Below is a small trained network, with its code and all its weights. Each question gives an input and a class and asks what happens when units are switched off, that is, made to give their printed mean instead of their output.

import numpy as np


def w(rows, s, z=0):
    codes = np.array(rows[::2]) - 128.0
    scale = np.full(codes.shape[1], s)
    scale[-1] = z or s
    return codes * scale


def norm(h):
    return h / np.sqrt((h * h).mean(-1, keepdims=True) + 1e-5)


def f(y):
    return np.maximum(y, 0)


def log_softmax(a):
    a = a - a.max(-1, keepdims=True)
    return a - np.log(np.exp(a).sum(-1, keepdims=True))


def net(x, mask):
    res = np.array(x, float).reshape(1, 2) / 4 @ E
    u = 0
    for l in range(2):
        y = f(norm(res) @ A[l][:, :-1].T + A[l][:, -1])
        res = res + np.where(mask[u : u + 14], y, B[l][:, -1]) @ B[l][:, :-1]
        u += 14
    return log_softmax(norm(res)[-1] @ U[:, :-1].T + U[:, -1])


A, B = {}, {}
E = w([
[9,37,184,212,108,132,74,180,82,113],'x0',
[184,125,40,98,116,147,185,119,134,202],'x1',
],0.014)
A[0] = w([
[205,169,117,116,221,148,89,115,202,97,139],'0.n0',
[229,109,66,154,42,145,219,125,127,230,121],'0.n1',
[86,138,108,82,95,105,144,144,55,4,89],'0.n2',
[123,231,141,67,103,106,119,153,114,95,75],'0.n3',
[167,138,97,189,170,200,172,93,99,247,78],'0.n4',
[76,116,206,131,150,145,166,91,60,185,82],'0.n5',
[76,109,136,142,129,191,131,102,169,71,69],'0.n6',
[101,90,79,128,87,157,123,195,113,173,82],'0.n7',
[93,88,137,149,202,125,186,68,91,84,81],'0.n8',
[104,92,14,111,60,192,171,166,119,235,97],'0.n9',
[135,5,67,94,2,141,124,134,7,175,95],'0.n10',
[118,74,106,142,82,218,131,99,50,198,1],'0.n11',
[151,115,197,143,198,130,79,210,107,51,85],'0.n12',
[114,104,183,119,130,144,153,68,168,182,162],'0.n13',
],0.0072,0.0044)
B[0] = w([
[131,122,103,219,103,151,199,150,108,123,207],'0.n0',
[165,62,91,2,88,77,120,77,79,66,247],'0.n1',
[148,111,124,75,145,87,96,141,114,127,154],'0.n2',
[130,161,129,137,155,135,132,174,86,190,166],'0.n3',
[108,171,223,108,159,85,88,133,172,145,191],'0.n4',
[127,136,153,151,155,174,120,112,138,169,154],'0.n5',
[101,114,88,75,112,155,115,108,149,163,148],'0.n6',
[161,82,80,107,137,192,137,160,70,162,169],'0.n7',
[82,134,110,88,75,142,142,139,103,165,139],'0.n8',
[124,139,191,124,74,38,70,94,145,128,223],'0.n9',
[109,104,132,124,152,218,96,187,191,173,200],'0.n10',
[207,85,224,44,106,137,113,94,127,114,163],'0.n11',
[157,117,135,67,97,122,128,123,127,138,183],'0.n12',
[153,148,94,160,138,118,63,138,142,100,143],'0.n13',
],0.0086,0.011)
A[1] = w([
[143,127,51,71,87,55,156,54,214,89,103],'1.n0',
[109,153,181,137,118,86,121,113,123,147,57],'1.n1',
[141,231,159,94,107,30,178,106,120,98,103],'1.n2',
[118,160,172,183,197,131,129,141,108,115,251],'1.n3',
[54,135,165,165,147,93,139,138,122,88,120],'1.n4',
[106,122,169,169,129,119,122,49,136,93,56],'1.n5',
[171,105,1,124,110,159,99,184,152,138,186],'1.n6',
[131,229,149,196,212,127,144,124,167,143,27],'1.n7',
[135,92,112,132,171,63,180,113,109,115,89],'1.n8',
[157,171,142,176,172,147,193,151,109,176,145],'1.n9',
[123,86,190,117,144,117,140,136,113,88,32],'1.n10',
[142,81,62,50,117,174,159,125,130,135,131],'1.n11',
[113,83,131,245,183,211,144,195,135,181,130],'1.n12',
[128,85,163,177,180,131,120,197,127,170,158],'1.n13',
],0.01,0.0026)
B[1] = w([
[72,144,132,212,165,212,134,177,119,73,246],'1.n0',
[187,120,68,152,143,74,146,88,131,179,148],'1.n1',
[69,165,88,166,152,186,213,117,104,106,243],'1.n2',
[189,83,126,53,160,125,163,190,160,94,165],'1.n3',
[194,91,79,111,65,144,130,72,145,227,162],'1.n4',
[143,106,134,70,88,80,93,142,171,162,139],'1.n5',
[107,96,101,148,157,98,33,56,138,59,173],'1.n6',
[24,31,206,52,119,52,67,189,144,208,160],'1.n7',
[151,189,143,138,172,174,136,86,76,117,153],'1.n8',
[112,102,202,57,100,33,96,163,135,148,168],'1.n9',
[170,157,125,182,122,154,89,43,114,82,167],'1.n10',
[147,119,161,239,74,76,87,118,113,140,207],'1.n11',
[111,254,38,163,200,189,202,154,156,162,184],'1.n12',
[201,174,108,142,128,89,220,152,177,122,180],'1.n13',
],0.0083,0.011)
U = w([
[67,116,72,69,240,61,73,122,201,97,2],'0',
[161,223,53,174,121,123,187,63,44,26,140],'1',
[66,175,225,8,175,38,214,238,125,132,142],'2',
[80,140,83,206,131,208,135,215,170,202,138],'3',
[192,43,228,97,50,65,8,89,113,150,149],'4',
],0.013,0.0089)

Each question gives the input, the list of numbers given to net, and the class t.
The units are the neurons (one row each of A and B). Each row of codes is followed by its name. A weight is (code - 128) times the scale printed after its matrix; where a second scale follows, it is the last column's (A, B and U).
mask holds one flag per neuron, layer by layer. A switched-off neuron (its flag False) gives its mean, the last column of its row in B, instead of its output. The means were averaged over made-up inputs and are rounded, as every weight is.
A unit's drop is (log p(t) with every unit on - log p(t) with that unit switched off) / (log p(t) with every unit on - log p(t) with every unit switched off).
The circuit of an input: a set's keep is (log p(t) with only the set's units on - log p(t) with every unit switched off) / (log p(t) with every unit on - log p(t) with every unit switched off). Starting from the 12 units with the biggest drops (on a tie, the unit counted first), units are removed one at a time, each time the one whose removal leaves the highest keep (on an exact tie, the one counted first), for as long as the keep stays at least 0.8.
units of the circuit, in order: the units of the circuit, biggest drop first
top k neurons: the k neurons with the biggest drops, biggest first
k most important neurons of layer l: the k neurons of layer l with the biggest drops, biggest first
drop when u is switched off: that unit's drop, to one decimal
input [-1,-3], class 1: top 3 neurons => [0.n10, 0.n12, 0.n7]
input [1,0], class 3: units of the circuit, in order => [0.n1]
input [2,-1], class 3: top 2 neurons => [0.n9, 0.n1]
input [8,-5], class 3: 3 most important neurons of layer 0 => [0.n1, 0.n9, 0.n11]
input [-8,-4], class 2: 2 most important neurons of layer 0 => [0.n1, 0.n3]
input [-3,-7], class 1: top 2 neurons => [0.n12, 0.n10]
input [-2,-8], class 1: 2 most important neurons of layer 0 => [0.n10, 0.n12]
input [4,-2], class 3: top 2 neurons => [0.n1, 0.n9]
input [-3,-2], class 2: top 2 neurons => [0.n1, 1.n9]
input [-2,-5], class 1: 2 most important neurons of layer 0 => [0.n12, 0.n10]
input [-6,-8], class 2: drop when 0.n1 is switched off => 4.4
input [3,3], class 4: drop when 0.n11 is switched off => 0.1
input [-6,-7], class 2: drop when 0.n1 is switched off => 2.9
input [-2,-3], class 2: top neuron => [0.n1]
input [0,0], class 0: top 3 neurons => [0.n11, 0.n1, 0.n9]
